Here is a tiny trained network, its code and every weight. The questions are about switching its units off for an input and a target symbol, where a switched-off unit gives its printed mean instead of its output.

import numpy as np


def w(rows, s, z=0):
    codes = np.array(rows[::2]) - 128.0
    scale = np.full(codes.shape[1], s)
    scale[-1] = z or s
    return codes * scale


def f(y):
    return np.maximum(y, 0)


def softmax(a):
    e = np.exp(a - a.max(-1, keepdims=True))
    return e / e.sum(-1, keepdims=True)


def log_softmax(a):
    a = a - a.max(-1, keepdims=True)
    return a - np.log(np.exp(a).sum(-1, keepdims=True))


def net(x, mask):
    ids = ['ΞΠΨαβεζηλμτω'.index(c) for c in x.split()]
    T = len(ids)
    res = E[ids] + P[:T]
    r = res
    for j in range(2):
        rows = slice(3 * j, 3 * j + 3)
        q, k, v = (r @ M[0][rows].T for M in (Q, K, V))
        z = softmax(np.where(np.tri(T) > 0, q @ k.T / 3**0.5, -1e9)) @ v
        o = O[0][rows]
        res = res + np.where(mask[j], z, o[:, -1]) @ o[:, :-1]
    y = f(res @ A[0][:, :-1].T + A[0][:, -1])
    res = res + np.where(mask[2:10], y, B[0][:, -1]) @ B[0][:, :-1]
    return log_softmax(res[-1] @ U[:, :-1].T + U[:, -1])


Q, K, V, O, A, B = {}, {}, {}, {}, {}, {}
E = w([
[71,116,166,102,117],'Ξ',
[42,123,115,46,149],'Π',
[10,147,105,127,136],'Ψ',
[99,20,124,113,129],'α',
[119,166,101,212,138],'β',
[181,237,153,176,148],'ε',
[112,156,139,126,140],'ζ',
[131,133,136,22,164],'η',
[69,214,137,71,137],'λ',
[50,69,108,98,149],'μ',
[104,105,103,192,125],'τ',
[181,124,121,141,158],'ω',
],0.014)
P = w([
[98,144,200,146,88],'0',
[125,113,209,134,166],'1',
[116,161,110,132,42],'2',
[108,127,165,148,222],'3',
[131,164,44,139,72],'4',
[79,160,93,141,253],'5',
[148,143,13,126,139],'6',
[55,159,81,121,165],'7',
],0.014)
Q[0] = w([
[133,129,90,135,77],'H0',
[151,132,124,145,57],'H0',
[109,168,32,85,136],'H0',
[30,187,97,149,180],'H1',
[120,114,191,134,232],'H1',
[129,151,11,111,122],'H1',
],0.012)
K[0] = w([
[145,93,145,111,196],'H0',
[100,139,177,149,183],'H0',
[121,133,79,142,207],'H0',
[173,119,42,102,146],'H1',
[120,154,72,129,9],'H1',
[99,154,94,145,202],'H1',
],0.013)
V[0] = w([
[97,213,202,65,147],'H0',
[123,137,77,146,154],'H0',
[89,38,77,156,144],'H0',
[53,195,44,73,141],'H1',
[7,155,166,165,62],'H1',
[191,221,96,235,115],'H1',
],0.011)
O[0] = w([
[140,93,48,50,187,254],'H0',
[132,130,165,58,73,134],'H0',
[122,251,247,127,140,88],'H0',
[143,213,79,30,94,246],'H1',
[3,217,75,145,33,241],'H1',
[166,2,124,144,32,128],'H1',
],0.0084,0.007)
A[0] = w([
[144,114,142,46,119,232],'N0',
[134,223,27,186,89,193],'N1',
[119,152,142,102,78,120],'N2',
[173,135,55,164,173,212],'N3',
[94,129,84,109,142,74],'N4',
[69,40,2,90,182,198],'N5',
[95,254,212,122,156,252],'N6',
[92,149,70,133,86,63],'N7',
],0.0075,0.0038)
B[0] = w([
[75,129,74,231,138,172],'N0',
[68,136,138,85,115,236],'N1',
[147,91,145,174,112,156],'N2',
[27,179,127,109,159,166],'N3',
[225,140,197,112,168,179],'N4',
[189,255,123,210,118,251],'N5',
[65,64,71,118,183,218],'N6',
[141,171,100,53,76,190],'N7',
],0.0072,0.018)
U = w([
[66,154,89,210,112,212],'Ξ',
[113,100,29,119,132,129],'Π',
[100,132,143,40,52,90],'Ψ',
[58,124,153,185,174,49],'α',
[116,66,115,92,1,125],'β',
[164,130,69,208,69,60],'ε',
[121,175,163,165,92,100],'ζ',
[182,179,166,132,232,74],'η',
[168,203,133,102,65,36],'λ',
[68,80,112,101,149,58],'μ',
[65,86,138,142,62,124],'τ',
[177,93,180,158,172,254],'ω',
],0.0061,0.0092)

Each question gives the input, a string of symbols that net reads in full, and the target symbol t.
The units are the heads (3 rows each of Q, K, V and O) and the neurons (one row each of A and B). Each row of codes is followed by its name. A weight is (code - 128) times the scale printed after its matrix; where a second scale follows, it is the last column's (O, A, B and U).
mask holds one flag per unit, heads first, then neurons. A switched-off unit (its flag False) gives its mean, the last column of its rows in O or B, instead of its output. The means were averaged over made-up inputs and are rounded, as every weight is.
A unit's drop is (log p(t) with every unit on - log p(t) with that unit switched off) / (log p(t) with every unit on - log p(t) with every unit switched off).
The circuit of an input: a set's keep is (log p(t) with only the set's units on - log p(t) with every unit switched off) / (log p(t) with every unit on - log p(t) with every unit switched off). Starting from all 10 units, units are removed one at a time, each time the one whose removal leaves the highest keep (on an exact tie, the one counted first), for as long as the keep stays at least 0.8.
units of the circuit, in order: the units of the circuit, biggest drop first
k most important neurons: the k neurons with the biggest drops, biggest first
heads that matter: for each layer, one digit per head in row order, 1 if its drop is at least 0.15 and else 0, layers parted by /
drop of u: that unit's drop, to one decimal
input τ ω λ ω ε, target ω: heads that matter => 01
input η η λ ω λ α, target λ: units of the circuit, in order => (H1, N5, N6)
input λ Π α λ Π, target λ: units of the circuit, in order => (N5, H0, N6, H1)
input η λ λ λ ε, target λ: 2 most important neurons => (N6, N5)
input ζ ω ω, target ω: heads that matter => 01
input β ω ε ω, target ε: units of the circuit, in order => (H1, N5, H0)
input η β η β λ, target β: heads that matter => 11
input α λ μ Ψ Ψ Ψ, target Ψ: units of the circuit, in order => (H1, N7, N1)
input μ η Π η τ, target η: units of the circuit, in order => (H1)
input ω α λ ω α λ Π, target λ: units of the circuit, in order => (N5, H1)
input ε Ψ Ψ α α Ψ ε, target Ψ: units of the circuit, in order => (H1, N5, H0)
input α β ω μ, target ω: units of the circuit, in order => (H1, N1)
input Ψ λ α ζ Ψ Ξ, target Ψ: units of the circuit, in order => (H1, N5, H0)
input τ τ η Ξ ζ λ η, target λ: 4 most important neurons => (N5, N6, N4, N7)
input λ ω Ξ λ Ξ λ ζ, target λ: 2 most important neurons => (N6, N5)
input λ ω Ψ ζ, target Ψ: 2 most important neurons => (N7, N1)
input λ Ψ ε ε, target ε: units of the circuit, in order => (H1, H0, N5)
input ζ ω τ τ Ψ τ, target Ψ: units of the circuit, in order => (H1, H0, N5, N7)
input λ τ Ξ η ε Ψ λ, target Ψ: most important neuron => (N1)
input τ μ λ ε τ, target ε: most important neuron => (N5)
input β β Π Ψ Ψ λ, target Ψ: drop of N1 => 0.2
